Below is a small trained network, with its code and all its weights. Each question gives an input and a class and asks what happens when units are switched off, that is, made to give their printed mean instead of their output.

import numpy as np


def w(rows, s, z=0):
    codes = np.array(rows[::2]) - 128.0
    scale = np.full(codes.shape[1], s)
    scale[-1] = z or s
    return codes * scale


def f(y):
    return np.maximum(y, 0)


def log_softmax(a):
    a = a - a.max(-1, keepdims=True)
    return a - np.log(np.exp(a).sum(-1, keepdims=True))


def net(x, mask):
    res = np.array(x, float).reshape(1, 5) / 4 @ E
    y = f(res @ A[0][:, :-1].T + A[0][:, -1])
    res = res + np.where(mask, y, B[0][:, -1]) @ B[0][:, :-1]
    return log_softmax(res[-1] @ U[:, :-1].T + U[:, -1])


A, B = {}, {}
E = w([
[155,118,205,173,121,80,45,171,123,53,177],'x0',
[115,175,153,198,53,162,55,171,174,254,150],'x1',
[173,136,125,73,207,152,52,64,156,125,107],'x2',
[176,82,165,179,98,195,155,53,123,143,187],'x3',
[133,152,126,161,84,59,136,59,224,73,94],'x4',
],0.01)
A[0] = w([
[161,134,146,128,182,112,88,144,155,105,220,124],'neuron 1',
[187,49,106,102,165,89,167,113,151,59,113,52],'neuron 2',
[111,173,150,142,69,77,139,85,175,153,97,67],'neuron 3',
[110,161,130,66,165,186,142,106,187,174,79,173],'neuron 4',
[135,166,147,148,161,159,67,97,161,178,101,104],'neuron 5',
[150,135,96,121,188,101,81,136,177,180,116,52],'neuron 6',
[109,105,232,224,96,88,185,220,110,78,132,183],'neuron 7',
[102,153,113,105,148,93,98,155,140,130,100,31],'neuron 8',
[76,96,60,176,102,107,213,108,102,179,118,148],'neuron 9',
[147,134,68,141,113,97,76,201,203,228,161,88],'neuron 10',
[92,137,127,146,93,138,108,150,107,186,150,146],'neuron 11',
[120,191,146,164,118,149,52,113,221,185,143,65],'neuron 12',
[159,105,161,172,109,201,142,110,153,131,120,38],'neuron 13',
[206,96,126,121,185,127,1,104,142,126,103,147],'neuron 14',
[102,173,128,131,70,45,148,100,165,121,92,75],'neuron 15',
[163,106,159,180,85,196,115,23,112,136,184,2],'neuron 16',
[128,97,79,112,196,195,108,154,54,195,139,94],'neuron 17',
[103,163,163,146,139,139,118,93,156,177,147,87],'neuron 18',
[92,229,115,108,120,84,108,175,133,131,70,31],'neuron 19',
[143,118,133,104,117,164,189,81,129,196,73,64],'neuron 20',
[98,160,114,140,183,91,132,215,148,116,44,58],'neuron 21',
[171,90,148,166,80,187,202,92,164,117,198,107],'neuron 22',
[165,182,66,134,113,103,163,57,250,130,123,121],'neuron 23',
[92,175,97,203,85,130,153,171,96,152,130,109],'neuron 24',
[97,216,133,72,132,90,116,204,151,119,93,50],'neuron 25',
[167,94,100,127,134,119,96,76,207,129,125,119],'neuron 26',
[118,169,62,137,136,169,194,120,108,173,71,84],'neuron 27',
[172,103,59,119,175,131,157,128,88,75,99,123],'neuron 28',
[199,117,142,88,199,171,80,86,184,157,112,95],'neuron 29',
[116,144,163,74,178,172,128,196,44,184,193,114],'neuron 30',
[120,94,152,126,153,160,137,83,143,144,146,104],'neuron 31',
[124,91,130,189,118,157,147,35,113,126,203,22],'neuron 32',
],0.0095,0.0038)
B[0] = w([
[160,174,182,226,138,145,115,196,137,132,192,194],'neuron 1',
[134,230,198,48,177,42,185,91,92,109,139,209],'neuron 2',
[89,110,177,48,95,76,175,82,154,123,103,192],'neuron 3',
[115,195,135,195,147,156,116,175,191,109,243,199],'neuron 4',
[187,102,109,107,199,86,218,105,135,54,157,198],'neuron 5',
[185,68,100,91,139,146,163,55,113,98,169,174],'neuron 6',
[69,134,96,229,171,147,140,203,223,69,179,249],'neuron 7',
[182,204,136,106,56,232,67,126,123,127,122,162],'neuron 8',
[102,146,133,162,167,192,170,226,168,78,219,208],'neuron 9',
[186,158,124,85,211,109,200,81,61,87,161,227],'neuron 10',
[113,117,131,152,120,60,235,114,139,123,149,203],'neuron 11',
[146,186,212,103,155,67,198,110,89,83,130,237],'neuron 12',
[186,185,69,69,59,156,133,80,82,89,172,174],'neuron 13',
[55,64,97,174,208,202,135,202,244,89,201,235],'neuron 14',
[129,50,152,92,40,128,93,107,163,156,69,194],'neuron 15',
[199,160,106,71,102,152,41,155,57,125,135,216],'neuron 16',
[67,41,212,119,25,52,91,101,176,113,51,219],'neuron 17',
[144,156,136,142,207,125,184,90,90,66,156,174],'neuron 18',
[201,128,113,104,34,236,82,113,29,113,166,190],'neuron 19',
[129,194,190,213,147,136,41,170,159,121,215,184],'neuron 20',
[221,101,65,63,92,198,73,140,74,117,125,191],'neuron 21',
[190,94,28,30,64,141,80,163,117,109,96,216],'neuron 22',
[62,54,246,99,53,101,82,158,190,127,152,228],'neuron 23',
[137,94,106,98,159,127,194,102,144,75,143,203],'neuron 24',
[139,157,54,69,53,214,77,142,72,169,140,194],'neuron 25',
[118,79,124,69,99,107,100,119,169,92,78,194],'neuron 26',
[143,178,192,182,173,163,84,254,181,140,153,194],'neuron 27',
[196,191,135,136,199,95,190,66,103,87,167,198],'neuron 28',
[105,59,23,111,123,191,141,151,178,9,151,212],'neuron 29',
[58,80,228,48,31,71,94,67,164,106,51,234],'neuron 30',
[158,148,105,141,70,171,179,131,49,130,150,163],'neuron 31',
[190,154,92,86,21,184,80,115,62,107,112,193],'neuron 32',
],0.006,0.012)
U = w([
[196,160,68,78,69,171,58,117,54,108,126,57],'0',
[77,66,232,94,58,56,91,102,176,94,88,107],'1',
[166,188,169,106,188,70,254,79,60,80,149,17],'2',
[136,183,162,205,160,141,65,206,207,104,188,95],'3',
[94,83,70,151,152,156,168,168,195,81,165,255],'4',
[133,137,162,155,133,118,118,126,177,116,126,147],'5',
],0.009,0.0042)

Each question gives the input, the list of numbers given to net, and the class t.
The units are the neurons (one row each of A and B). Each row of codes is followed by its name. A weight is (code - 128) times the scale printed after its matrix; where a second scale follows, it is the last column's (A, B and U).
mask holds one flag per neuron, in row order. A switched-off neuron (its flag False) gives its mean, the last column of its row in B, instead of its output. The means were averaged over made-up inputs and are rounded, as every weight is.
A unit's drop is (log p(t) with every unit on - log p(t) with that unit switched off) / (log p(t) with every unit on - log p(t) with every unit switched off).
The circuit of an input: a set's keep is (log p(t) with only the set's units on - log p(t) with every unit switched off) / (log p(t) with every unit on - log p(t) with every unit switched off). Starting from the 12 units with the biggest drops (on a tie, the unit counted first), units are removed one at a time, each time the one whose removal leaves the highest keep (on an exact tie, the one counted first), for as long as the keep stays at least 0.8.
circuit, biggest first: the units of the circuit, biggest drop first
k most important neurons: the k neurons with the biggest drops, biggest first
drop when u is switched off: that unit's drop, to one decimal
input [-6,5,0,5,5], class 3: circuit, biggest first : [neuron 20]
input [-7,-1,-3,8,-3], class 0: 2 most important neurons : [neuron 22; neuron 32]
input [-6,8,3,-1,7], class 2: 2 most important neurons : [neuron 10; neuron 12]
input [-6,-3,7,-7,-1], class 0: 3 most important neurons : [neuron 21; neuron 7; neuron 25]
input [5,-4,-5,-2,1], class 3: circuit, biggest first : [neuron 7; neuron 29]
input [8,8,7,-8,-6], class 0: 2 most important neurons : [neuron 25; neuron 19]
input [-7,2,-4,4,0], class 3: 2 most important neurons : [neuron 20; neuron 27]
input [-8,6,-1,-2,-5], class 3: 4 most important neurons : [neuron 27; neuron 20; neuron 4; neuron 9]
input [0,4,6,4,3], class 4: 4 most important neurons : [neuron 14; neuron 29; neuron 2; neuron 5]
input [-8,-4,-6,-1,6], class 3: circuit, biggest first : [neuron 27; neuron 20]
input [-6,7,2,-7,5], class 0: 3 most important neurons : [neuron 19; neuron 25; neuron 21]
input [-4,3,3,-5,-1], class 0: 3 most important neurons : [neuron 7; neuron 19; neuron 25]
input [-8,6,7,-6,-5], class 3: 3 most important neurons : [neuron 4; neuron 27; neuron 20]
input [-5,7,-6,-6,-1], class 2: circuit, biggest first : [neuron 10]
input [6,8,2,-6,5], class 2: circuit, biggest first : [neuron 12; neuron 10]
input [-8,8,-6,1,3], class 2: drop when neuron 7 is switched off : 0.1
input [-8,0,-2,-6,-7], class 3: drop when neuron 4 is switched off : 0.6
input [-6,-2,-5,1,4], class 3: drop when neuron 20 is switched off : 0.2
